Each row is followed by its class.
[ 32  34   7 -27 -29 -11  -7  19  11   1  29   5  11  -1 -13  28 -20   4
 -15   8  29   2   8   3   4  -9  -5  -1 -10  11  10  -7   7   2  39  13] => G
[  7 -13 -32   8  -8 -24 -18 -21 -26 -17  34  15 -25 -18   6 -15  -1  -1
 -33 -26  33 -21 -35 -39   1  40   4  10  15  24 -11   6 -33 -29 -35  -4] => X
[ 27   4 -15 -17   3 -16  11  -3   2  -1   8   1   7 -12  -1  35  30 -28
   7 -21   3  10  10   0  36   3 -17   1   5  -6  13  21  10   4  28  16] => Y
[  1  27  -6  -8 -23  20   7  16  -1  23  -2  11  29  -2  -8  18  -5  18
   3   1  21  12  -7 -16   7  -3  -8 -15 -11  -2  -6 -19 -13   2  39   8] => G
[ 22 -13  30  22  18   6   1  10 -10 -18  17   8 -11   0   4  17  15 -14
 -11  -3  -4  -2  -5  30   4  16 -23  -3   4  18  17  17 -12  12  -1  11] => Q
[  1 -22  -7   7  22  -6  -3  -8  17  15  -5  15 -17  -8  14  12  -1 -35
 -40  -9  65   2 -16 -25  -8  37   4  -9  10 -31   5  57   3  15   9  -4] => X
[  9   7  21   3   8   8  -8  10  -3   1  10  -6  22   4   7  -5  21  -6
 -14  -6  18  10 -15   0  -2   2 -22  -2   8  -4   8  27 -14  -1 -20  10] => L
[ 28 -28  -4 -17  27  23  28 -19 -18   5  -4  25  -4 -17  -3 -24 -16 -53
   2  11  22  12   1  11   2 -14   8  32  -7 -22  -8 -12  -3  -4  21 -31] => Y
[-21  38 -12 -48 -24 -29  -7 -18  20  -6   4  27   7   2  55  -4 -16  -4
 -10 -25  -8  -7   6   1  -2  15 -20  11 -17 -18   2   9 -42  33 -34  28] => H
[-24 -20  49  12  28  39  15  81  28  45  -9 -26  29  14   4 -29 -18 -50
 -34 -43   2  12  26  33 -29  22  14  28 -10 -19  31 -22  39  17 -48 -21] => Y
[-18  39 -25   7 -19  -4 -17  -4   7 -14   3   9 -36  14   9   8 -29  -3
 -12 -10  22 -22  -6  12 -25   6  -4 -14  -6 -10  -8  13  -3 -15   0  -4] => B
[-16  30  34 -28 -33   2  12  11  30   4 -13 -21  14 -17  15 -29 -15 -58
 -28 -14  12   8  18  54  22   1   7 -20  10  -6   0 -61  10  18   4  -5] => B
[-24  -3  15  34   6 -23 -16   9  36  -8 -18 -20 -15  21  16   3   0  25
  -7  33 -19   4   8 -25   2  -8 -16  24  25  10  -9   9   5 -53  29   7] => R
[  1 -23 -25  16  -7  -9  18   4  18  16  32  21 -39  -5 -24   6 -17   0
 -14  16  41  -5 -10 -12 -21  11   2 -14 -14   7   8  13  -6  13   0  12] => X
[-21 -11  -8  -8 -19  27 -21 -22  62  29  -9  36 -28   4 -25   5  20 -57
 -47 -25  56 -27 -18  22 -36  26 -28  15  -6 -17 -18  45  45  64   1 -18] => X
[-21  20  -6   8 -17  -8 -21   2  -2 -17   7  -4 -17  -1   3  -1 -23 -15
  15   0 -14  -8   8   8  -1   7  22 -11  -4  22 -16  -3  14 -26  49 -15] => B
[  5 -21  15   8  21   2  25  31   5  30 -12  -5  33  -3 -36 -22 -12 -17
   0   6  20  10  10  20   5 -35 -26  19   0 -11 -15 -23  -3  18 -27   0] => Y
[ 33 -11  30  -8  10 -17 -20  -8 -11 -21   7  -6  18 -37  15   4   3 -29
  11   2  -5  22   5 -10  26  27  12  10 -11  -6 -14 -14   5 -18  59  -4] => B
[ 24  20   9 -13 -40 -14 -34  44  31  11  20   1  13  -4 -22  12 -16 -18
  -7 -15  42   5  -4 -13  10  25  12  -8  -9  43 -28 -13   2 -14  34  -7] => G
[ 22  -9 -32 -22  11 -33  44 -42  10   1  55  14 -27 -49 -41  19  19  -9
   4  29  -4  24  -6  17  43   4 -18 -33  -3  33  20  30 -20  29  17   3] => X
[  48   12  -32  -25   11  -20  -28  -14   26  -48    1   -6    8   -6
    7    9   18  -42  -14  -14    8  -12  -12   12    1  -17  -10   -1
  -11   11    8  -15    2 -101   -2    4] => Z
[  6  -1  -1  15 -31  -4  -7   5  -2  24  15   4 -23 -13 -16  18 -19  15
  -6  -1  19 -11 -22  -7 -20   7  30   1 -31  -8   8  -2  18   0  -1  14] => R
[  7  -9 -36   3   5  -9  -9  -5 -11   0  20  -2   8  -9 -10   9   0   2
  14 -24 -32  -8 -16  -3   1  -5  19 -12  -9  -1  -3   8 -35 -20 -57   2] => U
[-34  11  25 -13  23  -6   3 -15  20   9 -12 -10  12 -27 -21  -5   0 -56
 -31 -13   7 -34  -8  22  28 -18 -31  -7  37  42  -3   9   0  -7  24 -38] => Z
[ 55 -53 -56 -14  16 -50 -19 -33  28  23   3 -18   6  -1  -6  24 -21 -35
 -36 -48  39   5  -8 -21  36 -22   1  -2  -5 -40 -52 -10  24 -21  -9  23] => W
[-63 -15  19  44   6  49 -19  28 -16  20  15  16 -31  24   4 -10 -14  23
 -31 -41  38   7 -37  -7 -50  34  50 -40 -11  16  -1   0  23 -17 -44  25] => U
[-32 -16 -15  37 -16  23 -13  -3  -2  11  -8  24 -31   6  -6 -42 -23  -3
   3  19  22 -11 -29   0 -31  -7   6 -15  -7  -7 -14 -12 -37 -22 -47 -22] => U
[  2  -2  21   1   5 -14 -13  -3  -3  -9   2  -1   9 -10  -8  -2  31 -12
  -8   4 -13  -7  -9  12  18   0 -21  12   7  12   5   9 -20 -12 -11   3] => Z
[  7  -8  12  -2  -2  19   0   5  -3   6   4  -7   8   8  -2  13  22   1
  -9   9  14  -7  -8   2  -6 -20  -7  13  11  -4 -10   7   1   1 -25  13] => K
[ -1 -29 -59  34 -10  26   1   9  21  20   6  19 -24  16 -10  14  39  19
  33  18 -19  76 -33   6 -15  -2  31 -21 -28 -40 -34   3 -23   4 -59  30] => K
[  4   2   3  23   5  27 -16  13  -1  -3  -1  14  40  -1 -11  -4  14  -7
   2   9  -3  16 -20  22   8 -12  -6   4   9 -19 -24  32 -25  -1  -6  13] => C
[ 13 -10  28  -5  11  12   9 -19  -3  22  27  17 -14 -35 -19   4   9  15
 -27  32  30   9 -25  37  25   4 -68 -16  -2 -21  25  11 -22  47  -6   6] => W
[-11  13  30   7  29  26  39   9  10  26 -11   0  16   0   7  -4 -22 -40
 -20  11   1   8  -1  29  19  -9 -12   2  14  -1  21  -7  -1  15  69 -34] => Q
[-60  27  38   2  -1  28  57  -8 -12  68   6 -15  -1  46   3 -31  19  46
 -17 -17   9 -12  10  -8  -6  22 -46   4 -15  34  19  28 -13  61 -36 -11] => L
[  1   5 -14  19   0 -10  21  28  21  21  -9 -28  50   5 -18 -10 -11 -28
 -12   0 -20  16  14   4  40 -36  -3   3  44  -6 -19 -10  -6   8  -3  -5] => C
[-18   4 -34  15 -19   3   1  -6  -1 -23   6   5 -18 -13  -1 -12 -18 -26
  -4 -16   5 -43 -20 -36 -36 -20  -9  -2  17  13  -7  -6 -28 -27 -59   3] => L
[ -2  10  -2 -19  26  17  21 -12  13  49   1  26  -1 -24  -3  -4 -58 -58
 -19  -7  62  13  -9  15 -14  -1   4   6 -27 -41  20   6  32  22  74 -48] => Y
[ 14 -27 -18   8 -11 -21 -20  -3   3 -11  13  19 -18 -38 -14  11 -51 -23
   5   9  20  13   7 -26 -39   4  17  -7 -15  -6 -16 -25  12  23  -3  -9] => G
[-23   8  17  -1  -9  13  -4  -6  18  38 -32   1  -8  13  11 -10 -10 -11
 -18 -10  34  -4  -6  -1 -10  25  13   6  -4   0 -14   7  23  16  23 -32] => R
[ 14   1  28   9  12   3  -7   0  -3  -9   6   2  31   2  25   3   9 -12
 -13 -13   6  -8   6 -16  23  10 -19   9   8   7   2  29 -10 -20  38  15] => C
[ -27   73  -49  -20   15   -3    8  -19   80   43  -19   11   13   60
    6  -39   -4   10  -10  -32  -24    2    8   60   18  -10 -114   -7
  -34    7  -19   -7  -53   -7    6  -55] => B
[ 15 -13   9  30   2  -8  18  14   2   8  -6  -6  -1   8  10  -2   1 -10
   7   3  -4   1   3 -15   3  15 -17  10 -15   6  11 -17 -14  -5   7  -5] => Q
[ 20 -22 -13 -19 -10  -7   1   5  -8  14   7   0  11  -2   2  23   6  -7
  11   1  -7   4  16   0   8  13   6   9  -5  -5 -14  13  14  32   0   7] => H
[ 44  36  28   6 -47 -39 -30   7 -21 -26   4   1 -20   5  26   5  25 -29
 -36 -20  71 -13   1  66  22  30 -56 -64  16  16  58   1  11  52 -19  16] => Q
[ 40  -7 -30  -2   5 -31  -2  -3   0   8  10   7 -15  -4 -19  12 -18 -31
   7  11  50  24  -6  21   4 -12  18  -4 -29 -41  -1  48   3  -1 -16   5] => Y
[ 18  -9   7  25  -9  -9  -1  17   5  18   7   6 -22 -22 -21  12  -4  -5
  -9   7   7 -13 -24 -21  11   6   1   5  -2   2  12   8 -11 -11   8  -2] => R
[ -1  -2 -42  41 -40  20  25  37 -26  49  19 -10 -24  23 -26 -29  -6  21
   5  16 -17 -38 -24  10  44 -22 -17 -20 -12   4  24 -13 -61 -38 -36 -10] => W
[-14 -13  13  22  -2  21 -17  13 -11   3  -6   6  13  -1 -12  20  14  17
   3  11  -7   1  -1  -7  -7   2 -19   2   7  -8 -19  31 -21  16 -11   7] => G
[-55  -4  23  -3  16  17  -3  20   6  12   0 -13   7 -31 -18  -7 -13 -35
   1 -11 -24  11  -2   1  12  20  51 -13  18  32  -9  17  43  28   5 -18] => W
[ 23  -9 -23   2   7 -27   2 -16  17 -13   9  -5  -3 -27 -26  -3  -2 -20
  -4   6  42  33 -10  -3  11 -19 -17  -1  -3   1 -15 -31  29 -41  -2  13] => Y
[-29  15  -3   5  -7  -5 -17  -1  -5  -3   5  20 -20  11  -8 -19 -23  -9
  -8  -1   5 -17  -9  11 -15 -10  12 -10  19  15  -4  20 -14  20 -33 -16] => U
[  8  11  -9 -21   3 -11  17 -10  -4  11   5 -20  11   7  11  19  19   5
  17   4  -1  10  13  -8  11   1   7 -10  -4  15   8  21   7  10  -8  -6] => K
[101  -3 -42   4  14 -49   4 -24 -27 -75 -11 -34  35  -1  -9  14  20  31
  36  58  19  24  36 -58 -21 -23 -15  14  -8  -3  10 -15  62 -66 -19  20] => C
[-13 -16  32  13 -15  29 -26  20 -18  -3  -2  -5  27 -19 -15  18  11  11
  -4   8   6 -15  -4   3  -9   5 -16   6  21   6 -27   6 -19   6 -15   6] => G
[-29  25  24   6  -3 -47 -33 -19  32  -2 -22 -24  27   5  13 -36  12 -12
   7  11  -7 -10   0 -13  21  -7 -27  16 -30  24   4   8   3 -73  35 -11] => Z
[ -7  -5 -15  -1  -8 -14 -23  13  35   0  -8  -9  40 -16  11  -6  -4 -10
   0   5  20   0  -4 -21 -15  16  -4  10   0  -6 -17 -16  -3 -30  23  -4] => X
[ 25 -31  -6  -4  22 -51  -4 -15  -1  15  18 -17   2 -34 -20  12   7 -26
   4  -5 -32  28  13   1  58   6  -8 -16   0  -3  13  27  23  48   5  -6] => W
[-18   1  -8 -48  30  16   2 -11   1  -5 -13  14  27  -4  19  -7 -23 -21
  -3 -17  -8  11  17   3 -21  18  11  17  13  23 -35 -11  25  30   1 -32] => H
[-47  37  35  21 -43 -13  -2 -14 -12  24  -6 -17   0  46  25 -24  10  65
  13 -12  -5 -23  26 -29 -13  14 -31  13 -75   8  19 -25  44  -9  40  36] => B
[ 21 -14  14  -5  18  -8  -7  15  15  -3  29  19  17 -15   9   7  13  -3
 -14  10  15  29 -15 -19  14  28   4  14  -1  -2   4  14 -16 -13  56  17] => X
[ 11 -20  -5  13  -7   8  11   8  15   3 -10  16  -7  16  31   4 -32 -35
 -14   2  19  29 -15   5 -20  -5  54  22 -11 -56 -29 -22 -21   2   0  28] => Q
[ 27 -43 -43  14  16 -21  10   3 -11  -6  11  20  -4 -32 -10  23  -6 -19
   9  15  -7  -4   1 -40  -3   5  -1   6  23 -22   2  14 -28  25   9  -6] => X
[ -1   8 -10  -6  31  -4  17 -17 -11  10   6   2  -5 -23  -8   1 -11 -19
 -15  -7  34   6   2  32   5   4 -48 -16  15  -2  21  15   3  20 -10 -34] => Y
[ 17  40  24  -8 -15 -40 -69  18  -6 -21 -24 -35  75  -4  39 -13 -37  34
  -7  15 101  -7 -21 -70 -57  24 -15  42  13 -18 -38 -16   3 -59   6 -14] => L
[-24  20  33 -31  21   3  -3 -14  11  20  -5  22   3  12  -4 -19 -18 -19
 -34 -18  24 -17   4  30 -20   4 -28  17   1  32  -4  -7  13  43  27 -37] => Z
[-19  -3 -11  -3  21  21  21   2  -6  21   5  -2  11  25  -1 -35   2   7
 -12  -3   6   5  10  27  -9  15  -8 -15  -7  27  12  -3   2   5  -6 -28] => X
[-34  27  -5   3 -20 -18   0 -19  15  -2  38   7 -55  27 -22 -24  -8   4
 -35  -7  14 -12 -24  27  -1 -19  14  -7 -24  52   1   0   5 -46 -27  25] => Z
[ -3  -7  21  18  -1  -4   2 -11  18   7 -13  -3  -6  -2  11  -1  -2 -46
 -19  -6  16  -1  -4  21   6   7 -14   0   0  -8   5   3  10  20  13  -8] => Q
[-28  10   5  -5  -6  -8 -33  26   7 -30 -18 -24  32  -9  35 -17 -27 -19
   3 -23   6 -27  23 -25 -40  10   6 -18 -18  36  22 -41  68 -62   0   5] => H
[  2  20  31 -30  -5 -18  21  35   9   6  12 -30  56 -49  -8  -1 -30 -16
  23  17 -41   1   9  15  46 -21  37  -8  13  46   4 -50 -34 -36  51  -8] => R
[ -4  -5  16  19   9   2   2   6   3  21  -2  11 -19 -12  -1   6  12   6
 -24  -9   6   0 -24   2  19  22 -25  -7  19   4   4  20 -36  15 -17  -7] => R
[  8  -4  13 -15  -5  16  38   6 -20  20  33  -7 -16 -24 -11  -9 -17 -12
  -9  -5   1 -23  -1   3  -7  16  24 -10 -12  19  41 -17 -19   8 -54 -22] => U
[ -6  -8  -1  26 -18  22  -4  10  12  21   5  23   5  31  10  -8   5  11
  15  15  -1  41   4  18 -11  15  12   2 -24 -20 -22  22  -6  35  19  16] => C
[-37   0  22  19 -25  66  -7  24  -4  24 -12  23   7   4 -25  -3  18   4
  -7   8  -2   2 -15  12  -9   8 -15   7  20   6 -29  -3 -13  37   8 -15] => G
[ 23  -8 -36   1 -14  -5 -22  -8  -8 -21   2   4  -4   9   9  23  -5   5
  10  14  -2  21   8 -16  -5   0  13   1   8 -10 -29   3  -6 -21  15  -1] => G
[  1   6 -12   2  -7  -6  11 -21  10  13   5   0  14  20  12  11  -1   6
   8   6   2   6  23  17  17  -3 -24 -14   4   7 -14  28 -10  23  36   4] => C
[-17  10  21 -18  -3   0 -17 -11  13   9 -14   4  17  -8  17  -1  22 -27
 -12 -20   1  -8 -10   3   7  25  -7  17  -3   3  -3   2  -8  -2  21 -16] => Z
[  7  -2   5 -16 -22 -16  23 -18  -2  13  -9 -36   0  -4   9  26   0   2
  17  14  12  -3  33   8  10  14   9 -11 -19 -20 -13   1  10  16  14   6] => B
[-41  13  -2 -10  -7  21  13  -3  18  23 -32  17  -8 -10  -2   1  -9 -60
   0 -18  29 -31   0 -15  -5   4   1  22  12  -9 -14  35   7  21  22 -28] => Y
[  2  -3  31 -29   2 -10  30  14  31  22  18   8 -23   9   6 -22 -38  19
 -16  24  50  23  13 -13 -14  30   7   9 -25  21 -13 -27  -6  30 -19  13] => W
[-26  12  41  10   2  21 -16   7  17  -3   0  10  20   7  15 -20  20  -1
 -18  -1  12  -6 -21  -1 -16  -4 -47  12   6  -4  -1  23 -33  -4 -19  19] => L
